Below are the code and all the weights of a small trained network. Each question names an input and a target symbol and asks about switching units off, where a switched-off unit gives its printed mean instead of its output.

import numpy as np


def w(rows, s, z=0):
    codes = np.array(rows[::2]) - 128.0
    scale = np.full(codes.shape[1], s)
    scale[-1] = z or s
    return codes * scale


def softmax(a):
    e = np.exp(a - a.max(-1, keepdims=True))
    return e / e.sum(-1, keepdims=True)


def log_softmax(a):
    a = a - a.max(-1, keepdims=True)
    return a - np.log(np.exp(a).sum(-1, keepdims=True))


def net(x, mask):
    ids = ['Λξστφψ'.index(c) for c in x.split()]
    T = len(ids)
    res = E[ids] + P[:T]
    u = 0
    for l in range(2):
        r = res
        for j in range(3):
            rows = slice(4 * j, 4 * j + 4)
            q, k, v = (r @ M[l][rows].T for M in (Q, K, V))
            z = softmax(np.where(np.tri(T) > 0, q @ k.T / 4**0.5, -1e9)) @ v
            o = O[l][rows]
            res = res + np.where(mask[u + j], z, o[:, -1]) @ o[:, :-1]
        u += 3
    return log_softmax(res[-1] @ U[:, :-1].T + U[:, -1])


Q, K, V, O = {}, {}, {}, {}
E = w([
[180,79,184,134,230,175,143,70],'Λ',
[22,116,116,151,85,214,140,165],'ξ',
[199,104,96,105,149,171,221,151],'σ',
[90,195,123,112,250,86,177,80],'τ',
[131,54,188,94,151,31,147,101],'φ',
[195,80,89,174,117,103,82,101],'ψ',
],0.014)
P = w([
[249,73,89,37,126,127,75,144],'0',
[206,145,139,128,92,146,121,91],'1',
[166,184,149,63,33,173,112,77],'2',
[140,177,160,1,34,173,79,121],'3',
[108,124,162,123,128,118,101,243],'4',
[93,123,132,225,134,85,162,138],'5',
[90,182,148,159,78,117,159,39],'6',
[57,204,179,57,50,172,77,172],'7',
[33,212,193,121,87,149,70,237],'8',
[14,166,184,213,118,103,133,183],'9',
],0.0092)
Q[0] = w([
[78,136,181,123,209,165,130,91],'0.h0',
[92,154,154,83,164,89,110,153],'0.h0',
[145,79,121,121,74,70,140,133],'0.h0',
[132,154,132,112,248,111,95,115],'0.h0',
[158,116,126,129,131,150,175,102],'0.h1',
[150,179,140,127,170,138,86,173],'0.h1',
[147,118,148,110,153,165,81,148],'0.h1',
[108,93,117,131,129,105,113,87],'0.h1',
[172,128,39,157,128,135,135,135],'0.h2',
[87,78,124,143,128,253,136,138],'0.h2',
[157,241,130,90,213,80,248,105],'0.h2',
[182,202,69,88,81,117,191,141],'0.h2',
],0.015)
K[0] = w([
[110,133,186,115,151,134,150,109],'0.h0',
[131,118,152,70,134,88,115,125],'0.h0',
[149,65,117,137,71,112,156,124],'0.h0',
[154,130,211,133,231,87,152,85],'0.h0',
[157,163,127,123,133,185,115,106],'0.h1',
[88,150,104,130,158,117,131,136],'0.h1',
[142,118,108,128,126,164,128,183],'0.h1',
[131,87,126,84,116,89,166,92],'0.h1',
[143,159,65,132,96,172,101,159],'0.h2',
[92,79,109,143,129,254,161,135],'0.h2',
[129,168,137,81,194,142,190,126],'0.h2',
[148,133,52,122,122,101,221,176],'0.h2',
],0.017)
V[0] = w([
[179,153,137,140,119,113,152,166],'0.h0',
[106,153,169,85,203,82,106,118],'0.h0',
[128,140,105,168,180,186,95,130],'0.h0',
[114,56,159,72,101,151,170,110],'0.h0',
[117,185,105,130,118,80,140,169],'0.h1',
[115,154,143,89,163,168,90,172],'0.h1',
[111,103,141,138,82,101,151,35],'0.h1',
[73,167,101,73,164,135,114,152],'0.h1',
[166,60,155,123,123,131,179,159],'0.h2',
[127,99,125,146,136,160,139,78],'0.h2',
[2,99,121,122,167,168,129,84],'0.h2',
[168,47,63,107,98,159,132,36],'0.h2',
],0.007)
O[0] = w([
[74,83,122,150,143,102,116,115,94],'0.h0',
[116,109,141,150,108,216,109,177,119],'0.h0',
[146,24,86,147,125,152,110,133,112],'0.h0',
[144,156,178,139,172,152,92,144,253],'0.h0',
[153,126,163,103,171,212,111,142,29],'0.h1',
[172,89,155,102,138,195,75,133,136],'0.h1',
[142,177,166,130,159,166,159,148,158],'0.h1',
[43,147,65,138,92,71,157,197,88],'0.h1',
[105,191,164,174,30,82,142,193,188],'0.h2',
[126,101,78,169,150,153,161,122,162],'0.h2',
[216,95,158,131,87,57,123,29,148],'0.h2',
[93,255,178,131,52,114,130,114,192],'0.h2',
],0.006,0.0024)
Q[1] = w([
[150,165,136,75,122,130,129,63],'1.h0',
[177,96,97,185,101,75,164,66],'1.h0',
[72,128,131,124,144,130,98,164],'1.h0',
[164,171,136,8,101,171,65,88],'1.h0',
[165,111,177,129,114,152,107,109],'1.h1',
[90,155,116,131,164,156,123,135],'1.h1',
[192,135,193,109,148,109,171,106],'1.h1',
[203,83,100,39,138,88,151,86],'1.h1',
[150,156,122,72,112,129,70,57],'1.h2',
[120,115,115,113,149,185,34,204],'1.h2',
[141,125,111,231,134,112,185,96],'1.h2',
[90,76,130,207,164,94,106,212],'1.h2',
],0.016)
K[1] = w([
[121,70,153,46,138,134,56,160],'1.h0',
[130,221,134,41,83,158,131,99],'1.h0',
[133,157,135,209,146,58,176,159],'1.h0',
[155,85,98,94,144,127,86,249],'1.h0',
[170,103,141,74,207,121,110,128],'1.h1',
[172,136,167,162,114,175,61,93],'1.h1',
[175,149,176,122,160,84,205,140],'1.h1',
[142,133,99,87,125,84,125,169],'1.h1',
[108,90,170,74,148,150,88,217],'1.h2',
[100,115,128,240,155,119,189,207],'1.h2',
[120,233,139,87,86,151,172,58],'1.h2',
[113,138,163,227,112,100,221,37],'1.h2',
],0.014)
V[1] = w([
[113,133,158,133,143,132,138,150],'1.h0',
[68,173,108,79,135,75,86,211],'1.h0',
[110,174,131,138,114,177,86,135],'1.h0',
[121,113,181,127,149,138,95,171],'1.h0',
[102,130,133,199,91,196,85,128],'1.h1',
[112,151,139,148,134,115,74,133],'1.h1',
[140,86,120,168,96,126,152,124],'1.h1',
[151,116,117,92,124,85,165,108],'1.h1',
[89,104,172,98,119,70,96,44],'1.h2',
[97,121,155,20,121,102,200,66],'1.h2',
[114,133,157,169,2,170,131,169],'1.h2',
[196,134,171,183,142,55,177,199],'1.h2',
],0.0096)
O[1] = w([
[113,161,68,154,78,62,162,106,143],'1.h0',
[87,2,92,192,163,143,173,190,100],'1.h0',
[160,87,118,127,120,150,117,57,152],'1.h0',
[122,227,108,142,89,112,141,113,141],'1.h0',
[55,213,120,112,125,92,183,112,106],'1.h1',
[98,167,146,60,85,126,99,103,116],'1.h1',
[155,91,144,195,86,180,134,109,92],'1.h1',
[128,230,161,88,226,65,177,203,152],'1.h1',
[164,91,49,175,105,230,131,169,148],'1.h2',
[53,102,72,124,75,49,154,239,250],'1.h2',
[116,151,148,113,8,143,159,118,237],'1.h2',
[212,152,169,120,138,105,152,175,198],'1.h2',
],0.0078,0.0024)
U = w([
[254,76,90,99,129,118,124,105,253],'Λ',
[33,202,152,162,117,169,105,159,193],'ξ',
[173,187,91,137,118,147,184,194,28],'σ',
[87,173,79,126,204,108,123,128,88],'τ',
[117,148,178,127,121,44,145,144,4],'φ',
[187,227,57,169,112,67,40,112,87],'ψ',
],0.006,0.0046)

Each question gives the input, a string of symbols that net reads in full, and the target symbol t.
The units are the heads (4 rows each of Q, K, V and O). Each row of codes is followed by its name. A weight is (code - 128) times the scale printed after its matrix; where a second scale follows, it is the last column's (O and U).
mask holds one flag per head, layer by layer. A switched-off head (its flag False) gives its mean, the last column of its rows in O, instead of its output. The means were averaged over made-up inputs and are rounded, as every weight is.
A unit's drop is (log p(t) with every unit on - log p(t) with that unit switched off) / (log p(t) with every unit on - log p(t) with every unit switched off).
The circuit of an input: a set's keep is (log p(t) with only the set's units on - log p(t) with every unit switched off) / (log p(t) with every unit on - log p(t) with every unit switched off). Starting from all 6 units, units are removed one at a time, each time the one whose removal leaves the highest keep (on an exact tie, the one counted first), for as long as the keep stays at least 0.8.
units of the circuit, in order: the units of the circuit, biggest drop first
most important unit: the unit with the biggest drop
heads that matter: for each layer, one digit per head in row order, 1 if its drop is at least 0.15 and else 0, layers parted by /
drop when u is switched off: that unit's drop, to one decimal
input φ ξ φ φ τ ψ, target σ: units of the circuit, in order -> [1.h2; 0.h1]
input φ ξ ξ ξ τ ξ σ τ, target τ: most important unit -> 0.h2
input ξ ξ ξ Λ τ ψ τ ψ φ, target Λ: units of the circuit, in order -> [0.h2; 1.h2]
input ψ ψ σ ψ φ φ φ ξ φ, target σ: units of the circuit, in order -> [1.h2; 0.h2; 1.h0]
input Λ ξ φ ξ σ ξ ξ ξ, target φ: heads that matter -> 001 / 001
input ξ ξ ξ τ ψ τ Λ ξ τ, target τ: heads that matter -> 011 / 001
input σ σ φ ξ σ Λ ψ, target ξ: heads that matter -> 001 / 001
input Λ Λ ξ, target ψ: heads that matter -> 100 / 100
input φ ψ ψ τ Λ ψ, target ξ: heads that matter -> 001 / 011
input φ ξ σ, target σ: heads that matter -> 001 / 101
input σ Λ ψ φ Λ ξ, target Λ: units of the circuit, in order -> [0.h2; 0.h0]
input φ ξ ξ, target σ: heads that matter -> 101 / 101
input ξ ξ ξ τ ψ τ ξ Λ, target Λ: units of the circuit, in order -> [0.h2; 1.h2]
input τ φ ξ ψ ξ φ, target ξ: heads that matter -> 101 / 001
input ψ Λ φ ψ ξ ξ τ, target Λ: heads that matter -> 001 / 100
input φ ψ φ φ φ ξ, target σ: heads that matter -> 101 / 001
input Λ ξ Λ, target ψ: units of the circuit, in order -> [1.h0]
input Λ Λ Λ ξ ξ ξ ψ σ ψ φ, target Λ: units of the circuit, in order -> [0.h2; 1.h2; 1.h1]
input ψ σ σ ψ φ ψ φ ψ τ, target Λ: heads that matter -> 101 / 001
input Λ σ ξ ξ σ Λ τ τ ξ φ, target τ: heads that matter -> 001 / 001
input ξ σ σ, target ξ: heads that matter -> 001 / 001
input ξ Λ φ φ φ ψ, target σ: drop when 0.h0 is switched off -> 0.3
input ψ φ Λ ψ φ τ ψ τ φ σ, target Λ: drop when 0.h0 is switched off -> 0.1
input σ ξ ξ ψ ψ φ σ, target ξ: drop when 0.h1 is switched off -> 0.0
input φ τ σ, target σ: drop when 1.h2 is switched off -> 0.4
